Here is a tiny trained network, its code and every weight. The questions are about switching its units off for an input and a class, where a switched-off unit gives its printed mean instead of its output.

import numpy as np


def w(rows, s, z=0):
    codes = np.array(rows[::2]) - 128.0
    scale = np.full(codes.shape[1], s)
    scale[-1] = z or s
    return codes * scale


def f(y):
    return y / 2 * (1 + np.tanh(0.7978845608 * (y + 0.044715 * y**3)))


def log_softmax(a):
    a = a - a.max(-1, keepdims=True)
    return a - np.log(np.exp(a).sum(-1, keepdims=True))


def net(x, mask):
    res = np.array(x, float).reshape(1, 5) / 4 @ E
    y = f(res @ A[0][:, :-1].T + A[0][:, -1])
    res = res + np.where(mask, y, B[0][:, -1]) @ B[0][:, :-1]
    return log_softmax(res[-1] @ U[:, :-1].T + U[:, -1])


A, B = {}, {}
E = w([
[102,66,59,162,84],'x0',
[213,94,54,129,234],'x1',
[116,112,182,254,192],'x2',
[249,137,191,158,117],'x3',
[124,233,56,185,110],'x4',
],0.0059)
A[0] = w([
[128,124,133,145,133,165],'neuron 1',
[119,73,117,166,126,138],'neuron 2',
[66,114,61,90,123,135],'neuron 3',
[151,85,238,164,89,114],'neuron 4',
[136,160,121,136,95,7],'neuron 5',
[148,128,157,128,129,133],'neuron 6',
[101,127,138,127,137,106],'neuron 7',
[153,130,137,153,111,41],'neuron 8',
[91,125,80,106,128,38],'neuron 9',
[129,123,125,138,133,61],'neuron 10',
[160,70,129,110,109,139],'neuron 11',
[126,97,121,139,121,118],'neuron 12',
[115,125,124,131,105,168],'neuron 13',
[163,116,116,150,179,171],'neuron 14',
[93,140,90,120,44,252],'neuron 15',
[100,49,113,192,139,135],'neuron 16',
[9,133,185,148,138,157],'neuron 17',
[97,136,140,137,123,170],'neuron 18',
[149,131,107,128,179,118],'neuron 19',
[138,130,126,148,105,127],'neuron 20',
[109,76,120,181,132,151],'neuron 21',
[119,75,164,4,99,187],'neuron 22',
[119,121,125,106,135,120],'neuron 23',
[147,99,139,77,128,186],'neuron 24',
[119,124,126,116,127,155],'neuron 25',
],0.021,0.0028)
B[0] = w([
[125,151,139,132,129,138],'neuron 1',
[132,163,90,119,107,162],'neuron 2',
[61,124,162,182,117,217],'neuron 3',
[157,154,233,77,116,222],'neuron 4',
[173,138,108,129,141,140],'neuron 5',
[114,122,148,142,133,149],'neuron 6',
[146,96,135,117,113,137],'neuron 7',
[127,97,148,97,129,135],'neuron 8',
[90,102,156,132,101,169],'neuron 9',
[119,102,120,85,97,123],'neuron 10',
[121,121,88,173,104,168],'neuron 11',
[133,122,107,115,104,137],'neuron 12',
[144,112,115,141,124,146],'neuron 13',
[66,182,119,133,164,192],'neuron 14',
[177,101,40,196,128,226],'neuron 15',
[133,183,70,91,97,192],'neuron 16',
[165,149,183,205,50,236],'neuron 17',
[143,116,131,150,116,154],'neuron 18',
[90,143,119,107,161,174],'neuron 19',
[159,132,142,130,140,134],'neuron 20',
[128,176,100,103,92,173],'neuron 21',
[2,103,138,188,116,253],'neuron 22',
[110,103,128,106,120,137],'neuron 23',
[85,116,126,166,144,177],'neuron 24',
[118,126,130,138,130,137],'neuron 25',
],0.043,0.011)
U = w([
[255,77,57,116,206,81],'0',
[168,123,80,207,61,177],'1',
[123,5,122,65,95,4],'2',
[111,199,88,33,177,171],'3',
[29,54,105,200,167,189],'4',
[172,46,160,112,138,20],'5',
[133,122,250,135,119,189],'6',
],0.0053,0.0025)

Each question gives the input, the list of numbers given to net, and the class t.
The units are the neurons (one row each of A and B). Each row of codes is followed by its name. A weight is (code - 128) times the scale printed after its matrix; where a second scale follows, it is the last column's (A, B and U).
mask holds one flag per neuron, in row order. A switched-off neuron (its flag False) gives its mean, the last column of its row in B, instead of its output. The means were averaged over made-up inputs and are rounded, as every weight is.
A unit's drop is (log p(t) with every unit on - log p(t) with that unit switched off) / (log p(t) with every unit on - log p(t) with every unit switched off).
The circuit of an input: a set's keep is (log p(t) with only the set's units on - log p(t) with every unit switched off) / (log p(t) with every unit on - log p(t) with every unit switched off). Starting from the 12 units with the biggest drops (on a tie, the unit counted first), units are removed one at a time, each time the one whose removal leaves the highest keep (on an exact tie, the one counted first), for as long as the keep stays at least 0.8.
units of the circuit, in order: the units of the circuit, biggest drop first
unit that matters most: the unit with the biggest drop
top k neurons: the k neurons with the biggest drops, biggest first
drop of u: that unit's drop, to one decimal
input [-8,-2,-6,7,6], class 0: units of the circuit, in order -> (neuron 22; neuron 17; neuron 3; neuron 5)
input [-2,1,2,1,4], class 3: units of the circuit, in order -> (neuron 22; neuron 17)
input [-2,1,3,4,-5], class 6: units of the circuit, in order -> (neuron 4)
input [3,1,0,3,7], class 0: units of the circuit, in order -> (neuron 22; neuron 17; neuron 3)
input [-8,-2,7,-8,7], class 1: top 2 neurons -> (neuron 4; neuron 17)
input [-7,-6,-4,-6,4], class 1: top 2 neurons -> (neuron 17; neuron 15)
input [-1,-5,0,1,1], class 1: top 2 neurons -> (neuron 15; neuron 3)
input [-3,1,3,-1,-7], class 6: top 2 neurons -> (neuron 4; neuron 15)
input [0,-2,2,-7,-6], class 1: top 2 neurons -> (neuron 17; neuron 16)
input [6,1,0,1,1], class 1: top 2 neurons -> (neuron 22; neuron 4)
input [-7,6,4,0,0], class 3: drop of neuron 22 -> 0.4
input [6,4,5,-2,-2], class 3: drop of neuron 18 -> 0.0
input [-6,0,-8,6,7], class 0: drop of neuron 17 -> 0.2
input [8,2,3,-5,-8], class 1: unit that matters most -> neuron 16
